How the objects are linked:
at | pe po va di da bu
w123 | w466 w440 w251 w374 . w367
w444 | w662 w285 . w515 w205 w657
w368 | w487 w355 w702 w528 w466 w844
w345 | w269 w822 w590 w620 . .
w448 | w355 . w895 w407 w440 w403
w716 | w49 w969 w499 . . .
w215 | w849 w782 w834 . w49 w940
w355 | w186 . w553 w368 w772 w867
w142 | w716 w620 w219 . . .
w672 | w440 . w735 w457 . w65
w303 | w717 w636 w305 . w142 w219
w741 | w810 w32 . w870 w121 w324
w969 | w601 w269 w268 w716 . .
w268 | w220 w676 w521 w499 . w969
w466 | w649 w772 w844 w819 . w382
w374 | w819 w123 w406 w220 . w467
w757 | w636 w255 w205 w849 w110 w935
w678 | w162 w520 w89 . w303 w305
w941 | w468 . w440 w367 . .
w339 | w691 w974 w423 w636 w345 w590
w849 | w303 w757 w653 . w541 w763
w401 | w407 w800 w12 w840 w457 w937
w800 | w448 . w111 w401 w672 w735
w362 | w528 w407 w527 w211 w374 w406
w702 | w394 w553 w962 w486 w844 w368
w632 | w121 w423 w520 w305 w90 w636
w486 | w581 w702 w285 w657 w255 w528
w553 | w329 . w682 w702 w867 w355
w520 | w324 w581 w662 w678 w636 w632
w867 | w564 . w355 w844 w468 w772
w89 | w870 w662 . . w305 w678
w735 | w403 . w800 w937 w65 w672
w763 | w219 w935 w849 . . w541
w292 | w962 w101 . w48 w407 w507
w778 | w515 w810 . . w834 w992
w717 | w215 w521 w924 . w716 w499
w541 | w142 w110 w763 . . .
w457 | w123 w672 w937 w676 . w149
w992 | w939 w719 w778 . w215 w834
w149 | w367 w65 w457 w269 . .
w12 | w507 w111 w327 w948 w937 w401
w467 | w409 w367 w374 w601 . .
w409 | w345 w382 w819 w110 . .
w162 | w992 w324 w870 . w717 w924
w834 | w653 w211 w992 . w940 w215
w499 | w940 w268 w717 . . w716
w844 | w974 w867 w368 w255 w382 w466
w960 | w911 . . w947 w186 w329
w507 | w702 w895 w292 w527 w251 w407
w636 | w521 w339 w632 w303 w620 w90
w487 | w401 w186 w394 w423 w649 w974
w590 | w676 w649 w339 w90 . w345
w521 | w782 w691 w121 w717 w969 w268
w527 | w486 w507 w48 w719 w406 w362
w528 | w423 w368 w486 w205 w819 w255
w581 | w948 w394 w458 w520 w339 w423
w772 | w254 . w867 w466 . w468
w895 | w553 . w101 w507 w403 w448
w49 | w541 w601 w940 . . .
w394 | w12 w329 w947 w581 w974 w487
w423 | w840 w487 w581 w632 w590 w339
w101 | w682 . . w292 w448 w895
w939 | w678 w657 w515 . w849 w653
w269 | w467 w149 w676 w969 . .
w691 | w406 w937 w840 w521 w269 w676
w329 | w111 . w960 w394 w564 w186
w962 | w947 w682 . w285 w368 w702
w324 | w719 w948 w741 w162 w521 w121
w121 | w211 w840 w324 w924 w268 w521
w48 | w285 w292 . w810 w362 w527
w327 | w292 w911 . w32 w401 w12
w95 | w65 . w254 w822 . .
w468 | w95 . w772 w382 . .
w458 | w32 w947 . w662 w423 w581
w935 | w90 w819 w757 w763 . w110
w32 | w48 w327 . w741 w840 w948
w940 | w763 w220 w215 . . w49
w676 | w374 w457 w691 w268 . w269
w653 | w305 w205 w939 . w763 w849
w90 | w268 w590 w636 w219 . w620
w974 | w937 w564 w487 w339 w822 w649
w515 | w89 w444 . . w653 w939
w186 | w800 . w329 w487 w254 w564
w65 | w941 . w672 w149 . .
w822 | w149 w95 w649 w345 . .
w564 | w735 . w186 w974 w95 w254
w219 | w499 w90 w303 . . w142
w205 | w632 w528 w657 w653 w935 w757
w657 | w520 w486 w444 w939 w757 w205
w407 | w368 w448 w507 w362 w123 w251
w682 | w960 . . w962 w355 w553
w382 | w822 w468 w466 w409 . .
w254 | w672 . w564 w649 . w95
w870 | w778 w741 . . w924 w162
w601 | w110 w467 w220 w49 . .
w819 | w590 w466 w255 w935 . w409
w662 | w741 w458 . w89 w632 w520
w440 | w772 . w403 w123 . w941
w937 | w251 w735 w401 w691 w149 w457
w403 | w867 . w448 w251 w941 w440
w620 | w969 w345 w90 w142 . .
w220 | w935 w374 w782 w940 . w601
w211 | w205 w362 w719 w834 w220 w782
w367 | w382 w941 w123 w467 . .
w947 | w327 w960 . w458 w487 w394
w810 | w444 w48 . w778 w211 w719
w110 | w620 w409 w935 w541 . .
w255 | w339 w844 w528 w757 w409 w819
w911 | w101 . . w327 w800 w111
w111 | w895 . w911 w12 w735 w800
w251 | w844 w403 w407 w406 w367 w123
w840 | w362 w401 w948 w121 w676 w691
w305 | w924 w632 w678 . w219 w303
w285 | w458 w962 . w444 w528 w486
w948 | w527 w12 w32 w324 w691 w840
w782 | w757 w406 w211 w215 w601 w220
w406 | w255 w251 w362 w782 w467 w374
w924 | w834 w121 w162 . w499 w717
w719 | w657 w527 w810 w992 w782 w211
w649 | w457 w254 w974 w590 . w822

The rows follow the links: the fewer symbols apart two objects are, the more alike their rows tend to be.

Each row is also shifted at random along 7 hidden directions that mean nothing.

Some objects, each with a row of numbers:
w590
[ 13   7   2 -11  -7   5  -5   6 -14  -3 -16 -13   2 -23   5 -12 -19  -4   3  -6  -7  11  22  12  -1   4   4  -9 -12  -9   4  -2   8   8  -7   4   8   5  -4 -19   4 -10  10   5  -7  -2   1  -1  -5  -2  -6   3  -1  -7  -4]
w844
[ 36  -4   4   1   1  -9   8  -3   8  21 -16 -21 -22   0  -5   6  13   1   1  -1   3   6  -5  -1  -6  16   2   1   2  -1  12  -1   1 -17 -11  -2 -13   7  18  24   7  -2 -18   7  -9   6  -2 -20   6  -3   1  -6   1   0  11]
w948
[-20  15   7   7  16  -1   3   2 -14  10   3   1  -1  -7  -3   4  -8 -10   0  -1 -11  -9  -1  24  -5  -2  -3   0   2  -2  -2   1  -1  -9  -1   4 -13 -11   6   4   9   5   9  -5  -2   3 -14  -9  -5   3   5  -5 -15   6 -24]
w407
[ 37   4  10  -3   3   1  12 -12  15  17  -8   7  -9  12  -6  18  16   3  -4  13  -5  -1  -8 -15 -21   4   1   9   8  21   4  -5   5   0  -3  -8 -26 -11  -4  25  -2   2  -7  -3   1   7  -5 -12   4   3   9   4   0  -5  12]
w778
[ -8   3   0 -11  -9  -2   3 -10  14 -14   2  -1   3  14   3  13   3   1   2  15 -11  -3  -1 -11   2  -4  -6   2  10  22   1  -1  14  -3  -1  -8  -7 -12 -11   4 -17   6   3   0   3  10   9   2   2 -25   8  -1   2   4   7]
w974
[  9   5  14   6  -9  -5   4  12  -8  14  -1   7  -6   2   8  -8  -8   2   1  -9   6  -1 -10   6  -2   0  12  -2  -6  -6 -13  -7  -8  10  11   0  -7  17  21   7  12  -2   5   3  -5  -8 -15   5  -2  12  -4   2  -3  -1  -9]
w657
[ 27  -1   5  -2   0  11   9   0  -1  18 -17   3  -7 -22  -8   4  -5  -8  -9   2 -10   7  16   2  -8  12 -14  -6  16   2  12  -2  -2 -11 -21  15 -16 -11  -9   5  14   5   1 -11  -9   4   7 -27  -6  14  12  -6   5  -2  14]
w251
[ -8   0   0  -8  -9   2   2   1   6 -10  10  25  20   3   3   4  -3   7   3   5   5  -3  11  -4 -12  -3  12  13  -3  10  -2  -6   5  23   7 -10   3  -4  -5  -6  -6   5  10  -5   5   0 -10  24   0  -1  -9  11  -7   2   0]
w895
[ -2   0   2  16   8  -3   5  11  -6   6  24  28   9   7  -2   2   3  -3   1   1  14 -12 -10   8  -6  -3   2  12   8  -9  -9  -2 -13  10  10   2   0   3  14   7  11  13   1  -6   7   0 -20  15  -2  18  -2   0  -9   8 -11]
w211
[ -4  -2 -10   2  15  -4   0 -11   5  -6   9 -11  -4  -2  -9   9   9  -6   4   3  -3   2  -3   4   5   1 -10   1   5  -3  10  14   0 -21 -10   1   2 -19  -4   4  -6   3  -7  -5   2  10   6 -11   3 -12   4 -10  -1  -2   3]
w960
[ -3  -3 -24  15  19 -14 -17 -19   8 -23  12 -17  -1  24   3   5   7  -2  -4   9  -6  -7 -24   3  22 -14  -3  -1   2  11  -2  12   1 -33   4 -11  23 -16   5 -10  -5   4 -16   9  -1  -3   4   3   8 -19   2 -18  -6  14 -12]
w581
[ 24  12  27 -15 -17   9   8   6   2  14 -17  12   3   9   7  -1  -6   0  -8  19 -21  -4  -1 -12 -11   1  -5  -4  11  26 -13 -19   8  12   6   3 -34   7  -7   9   5   1  15   2  -2   1   1   0  -6   7  12  10  -3   0   6]
w339
[ 23   6  19   3  -6 -11  -2  14  -2   1  10   4 -10  25   7 -11   2  -2   2   6   7   3 -35  -2   9  -8   4  -4  -7   5 -24  -6  -6   8  19 -12 -12  11  23  11  -6 -10   9   6   9   8 -10  18   3   2   2  -3  -5  -3  -9]
w487
[ 25  -3 -26   8   4  20  -9 -26   2   2 -33 -11  -6 -22  -3   3  -4   3 -18  -2 -14   9  23  -8  -8  -2  -2  -4   3   8  18  -3   5 -14 -22   5  20 -12 -32 -25  12  -6 -13   0 -15 -21  15 -30   0  18   5  -2  15  -1   7]
w620
[ 10   1  -2  -5  -7 -13  -6   5  -6 -20   9 -24  -5   4  11  -9  -9  -2  14  -4   7  10 -10   4  19  -4   4 -12 -15 -13  -7  11   4   3   8  -6  18  10  16  -6 -13 -11   1  12   0   7   4  14   2 -28  -8  -5   3 -11  -1]
w269
[ 13   5 -16  11  16   9  -9  -6  -9  -5   3   5  -1 -23 -10  -7  -7  -6  -4 -10   4  14   6  13  -3  -8   5   0 -17  -8   2   7  -5   2 -10  -5  17 -24 -14 -23   1 -13   8  -9   6  -5  -4  -2  -3  17  -6  -3  -2 -11 -13]
w924
[-33   3  -2  11   6   8   3   1 -11  10   1   8  -5 -18  -5   2  -8  -4  -3 -14   0  -1   6  14  -3  -2  -2  -1   0  -8  -2   3  -8   0  -5   9  -2  -7  -4  -4   7   1  10 -14   0  -6  -4 -15  -4  15   4  -1   2  -1 -11]
w149
[ 37   9  10  13   6   6  10   3 -10  28  -4   8 -17 -15  -7  -1   2  -1  -1 -13  12   9  -5   3 -19   1   8   1 -11 -14  -1   0 -13  15  -2   2 -13   3   6  14  15 -12   2  -6   1  -4 -15 -13   0  30   1   5   6 -20  -2]
w682
[ -7  -1   4   1  -6 -10   0  11  -1  -7  15  15  15  15   7   0  -5   1   4   8   2 -13  -7   5   5   0   1   4   8   2  -9  -4  -2   4  11  -2   2   8  16   2   4  13   2   3   0   3 -10  22  -1  -5  -2  -2 -12  15  -6]
w632
[-24   3  16  -9 -17   1   9  20 -22  12 -12 -27  -9 -13  14  -8  -9  -1   9 -14  -1  -6  15   7   7  15  -7 -14   6 -32   3  -4  -1   8   4  28  -2  52  11  10  12  -2  -8  15 -11  -3  11 -11  -5  -4   2   6  15  -3   9]
w636
[ 14  -2  -5  -8   2  10  -8 -15  11  -3 -24 -15  -3   3  -3  -1   4   3 -12   8 -19   9   2 -20   7  -4  -9 -12  -3  21   5   5   3 -18 -11   5  -7 -16 -22  -8  -3  -8  -5   1  -8  -6  22 -19   3  -4   7  -1   7 -10  16]
w49
[-29   7  21 -21 -18 -12   9  22  -7  -6  10   2  13  -6   8  -4 -19  -1  20  -6   0   2  13  15   0   9   9  -1 -14  -6  -7   3   9  19   8  -5 -12   7  19   4 -12   2  24   2  -1  13 -14  20  -5 -29 -12   7 -16  -3  -5]
w992
[ 23   6   5  -6   3  -8  14 -12   6   8  -7 -27 -26   0  -3  19  10  -6   5   4  -6   6  -7   0  -4   9 -11  -4  10   2  12   8  11 -18 -11   0 -19  -7   5  26  -8  -1  -8   2  -4  19   7 -29   5 -21  12 -10   8  -6  11]
w268
[-13   5   7   6   9  -6  -5   3   0  -6  22  16   4  20  -3  -6   3  -1   2   1   3  -2 -29   0  10 -14   3  -2 -15   9 -19  11 -11   1  14 -11 -11 -21  11   2  -9  -2  15  -9  11   2 -10  15   3  -2  -3  -1 -14  -9 -13]
w327
[ -9   8  10  -5  -5  -5   6  -6   7  -2   4   4   4  25  11  12   4   5   1  13 -12 -15 -11  -9  -3  -8   1   3   7  20  -8  -5   8   4  15  -5 -14   5   3  14  -5   7   1   7   1   0  -4   7   2 -14   5   6  -3   5  -3]
w772
[ 52  -2  18 -10  -4   5   6   0  15  24 -19   9  -3  14  -9  -1  16   5  -8  12  -7   5  -7 -23 -15   9   0   0   2  20   3  -8  -5   0  -2   0 -34  -2   1  21   7  -2  -6   0  -3   0   0  -9   3  13   3   9  -3 -10  21]
w678
[-13   6   3   7  -9  -5   3  11 -12  -5  11   9  -4  -7   8  -4 -22  -8   4  -7   4   0  -6  18  10  -5   0  -7   2  -6 -15   2  -4   4   4   1   4  -2  12  -7   0   4  17  -6  -2   2  -8   7  -6   0   4 -10  -2   5 -14]
w458
[-26   2   9  -3 -11  -1   1  12  -7  -3   2   4   6   8  12  -5  -7   0   0   3  -4 -13   0   3   5   1  -2  -1  10  -3 -12 -12   3   9  12   7   2  25   5  -2   4   6   4   7   0  -2  -1  11  -4   1   3   3   1  15  -7]

From each start, follow one symbol. Which object do you reach?
Answers are names.
[-12  -6   3  -8  -6  -3  -9  -2  11  -5  -7  -2   6  18   4  -7   6  12  -3   3  -1   1  -7 -17   6  -3  11   0 -13  15  -6  -4   2   2  10 -10  -2   6   1  -2  -7  -5  -2   8   1  -8   4  13   5  -8  -9   8  -5   0   4]
pe: w149
[  9  -6 -11  12  13   1  -4  -9  13   2   7  21   3   6 -14   2  12   3  -7   1  11   5 -11  -6  -8  -6   7  12  -7  11  -1   1  -8   1  -3 -15   0 -25  -5  -1  -4   0  -2 -11   8  -3  -9   6   5  15  -5   0  -7  -1  -2]
bu: w367
[-24  -6   8  14   3  -9   8  12  -3  15  12  11 -11   2  -4   0   0  -6  -3  -6   9  -5 -20  15   7   7  -6   1  12  -6  -9   0 -14 -12   1   2 -14  -1  23  18   7  11   3 -12   2   7 -12  -5  -1  12   9 -12  -5  14  -9]
da: w653
[-15  -6 -18 -21  -8  25 -18 -16   8 -19 -29   5  28 -18  -2  -9 -15   6 -15   7 -28  11  40 -19   3  -6  -4  -8  -9  27  12  -1  12  -4 -19   4  13 -28 -48 -46  -5  -6  12  -5 -10 -20  27  -4  -5  -2  -4  11   3  -7  13]
bu: w620
[  1  -8 -26   9  18  11 -10 -14   8 -18  14  28  15 -10 -18   0  -1  -5 -10   2   5  10   5  -1   1 -12  -6   4  -3  12   4  11  -7  -7 -14  -8  17 -50 -28 -27  -7   3  11 -24   8   0   5   2  -2  13  -1  -6  -5  -4  -2]
da: w601
[-15  -2  14   3   0  -3  11   3   7  19   2   7  -7  21   0  11  20   6   0   5   3 -17 -14 -10  -9   6  -3   9  16   3  -2 -10  -4   0   9   5 -23  20  10  31   5  10 -14   2   3   2  -4  -4   4   7   7   5   4   9   6]
da: w407
[-32   8  10 -13 -13 -17   2  -2   9 -26  15  -4   6  32  15   9  -3   3   9  13 -10 -11 -18  -6  14 -13   2  -2  -1  21 -17   4  15   5  21 -13  -9  -2   8   6 -26   5  12   8   6  12   0  20   3 -43   1   1  -6   5  -7]
va: w870
[-25   3  16  -7  -4  -9  16  14  -9  17  -1 -22 -17 -14  -2   5   1  -5  16 -15   3   0   7  16  -2  19  -1  -2   0 -23  10   6   1  -2  -4   9 -18  19  21  26   0   2  -1   3  -4  15  -4 -16  -2 -14  -1   1   0  -3   2]
da: w49
[-14  -4  -3   2 -13   9  -3  -2   5  -9   0  21   7   5   7  -1  -8   2 -10   6  -3  -2  -3 -10   4 -10  -6  -2  11  17 -14  -9   1   7   2  -1   2 -10 -15 -12  -6   5  12  -9   2  -6   6   7  -3   9   7  -1   8   7   1]
da: w305
[-10  16  11  -6   2  -2   7   3 -13   2   1 -11  -2  -8   5   4 -11  -7   9  -2 -13  -5   5  12  -1  -1  -5  -8  -2  -6  -1  10   3   0   2  10 -13  -1   4   7   3   1  10   2  -5   4  -2 -10  -4 -15   3   2  -3 -10  -5]
pe: w211
[  1   1 -18  13  -2 -15  -4  -5 -10 -21  13 -22 -11   2  17   4 -10  -4   8  -4  11  -5  -9  13  16  -8   2  -4   7 -21  -4   4   6  -4   9  -2  36  20  14  -8  -1   0 -13  15  -4   0  -1   7   1 -18   0 -15  11  11 -12]
di: w458
[  6  -4   1   8   9  -4  -2   8   0   4  14   8  -5   4 -10  -6  12   0   2  -6  19   6 -17   2  -2   1   5   8  -9 -11  -4   0  -9   8   3  -9   2   0   7   6  -5  -7   0  -6  15   6 -10  10   4  12  -5   0  -4  -5  -5]
va: w374
[ 56  11  17 -15 -20   7   3  10  -5  -2  -9  14   4  -8   9 -11 -19  -1   3   6   1  15   5  -7 -12  -2   6  -5 -10   7 -12 -10   7  33   5  -7  -8   2  -4  -8  -4 -14  23   0   4   5  -5  15  -6   5  -1  10   1 -19   6]
pe: w269
[ 26   0  13   2   5 -22   7  11   1  16   5 -27 -18  19   1  -1  16  -1  13   1   7  -5 -24   5   5  14   2  -2   1 -14   2   6  -5 -17   8   1 -16  23  41  33   6   1 -19  15  -5  13  -9  -4   7 -17  -2  -7  -8   3   3]
pe: w564
[  5   3 -11  19  12 -12   5   4 -13  -5  27  -8 -16  -9  -1   6  -2 -14  10 -10  17  -2 -14  25   8  -1  -8   0  11 -30  -1  13  -7  -9  -2   4  19   2  17   7   3   5  -6  -4   3  12 -10  -4  -3  -2   6 -19   4   4 -13]
di: w778
